4,-3,-55,-8,-17,-53,14,20,41,8,13,-25
-6,-6,22,10,-2,17,-7,-5,-8,-7,-8,9
10,-12,-57,-2,-11,-58,10,23,34,25,-13,0
-17,-2,81,26,5,91,-14,-19,-49,-13,-14,24
8,-4,34,4,-2,32,-25,-1,-19,-10,-9,15
-6,-9,10,-2,-4,11,-2,-6,-8,-15,-18,-3
2,-4,-28,-3,1,-24,2,3,18,4,5,-8
->
-3,-55,-8,-17,-53,14,20,41,8,13,-25,4
-6,22,10,-2,17,-7,-5,-8,-7,-8,9,-6
-12,-57,-2,-11,-58,10,23,34,25,-13,0,10
-2,81,26,5,91,-14,-19,-49,-13,-14,24,-17
-4,34,4,-2,32,-25,-1,-19,-10,-9,15,8
-9,10,-2,-4,11,-2,-6,-8,-15,-18,-3,-6
-4,-28,-3,1,-24,2,3,18,4,5,-8,2

-13,-25,-7,40,-72,-39,-4,-11,13,10,4,-73,66,22
8,6,-14,-9,-8,-6,-2,15,-1,0,0,-6,19,-9
->
-25,-7,40,-72,-39,-4,-11,13,10,4,-73,66,22,-13
6,-14,-9,-8,-6,-2,15,-1,0,0,-6,19,-9,8

22,-6,3,-61,7,72,-27,-7,9,11,33,-16
47,12,17,-21,17,39,-15,37,-32,2,26,-63
->
-6,3,-61,7,72,-27,-7,9,11,33,-16,22
12,17,-21,17,39,-15,37,-32,2,26,-63,47

17,7,-34,3,29,2
92,-77,-17,33,-52,25
43,26,-60,-54,18,-1
->
7,-34,3,29,2,17
-77,-17,33,-52,25,92
26,-60,-54,18,-1,43

45,-6,-27,31,-1,-47,-36,-28,-48,43,8,-7,19
18,35,-12,2,39,-45,38,9,3,-46,-29,-40,1
2,-31,-18,25,-42,-56,40,11,30,43,27,-3,-12
28,-32,19,6,-49,25,2,-54,18,-44,-29,-1,39
-45,2,-14,15,-52,-16,-3,4,71,6,15,-26,44
->
-6,-27,31,-1,-47,-36,-28,-48,43,8,-7,19,45
35,-12,2,39,-45,38,9,3,-46,-29,-40,1,18
-31,-18,25,-42,-56,40,11,30,43,27,-3,-12,2
-32,19,6,-49,25,2,-54,18,-44,-29,-1,39,28
2,-14,15,-52,-16,-3,4,71,6,15,-26,44,-45

-23,6,0,23,8,-76,-2,44,5,-47,-24
0,0,0,0,0,0,0,0,0,0,0
-11,-9,-9,-25,16,10,53,28,21,12,-18
-11,-10,-9,-26,16,11,53,29,21,12,-18
-11,-9,-10,-25,16,11,53,28,20,12,-18
->
6,0,23,8,-76,-2,44,5,-47,-24,-23
0,0,0,0,0,0,0,0,0,0,0
-9,-9,-25,16,10,53,28,21,12,-18,-11
-10,-9,-26,16,11,53,29,21,12,-18,-11
-9,-10,-25,16,11,53,28,20,12,-18,-11
---
26,4,26,-28
88,0,8,-53
-13,-3,55,-38
18,26,47,63
-1,-40,42,-6
->
26,4
88,0

40,-4
11,46
-1,8
65,87
->
40,-4
11,46

-29,37,12,49,1
-23,50,45,10,-61
-8,-10,63,-5,-36
-38,-2,54,-2,3
-38,-10,-46,68,56
->
-29,37
-23,50

-78,-15
-33,-3
-4,11
->
-78,-15
-33,-3

52,-34,-35,-2,0
43,-60,-11,29,40
64,-76,-20,19,26
10,-44,24,35,84
->
52,-34
43,-60

-54,0
-80,-2
-42,1
38,1
->
-54,0
-80,-2
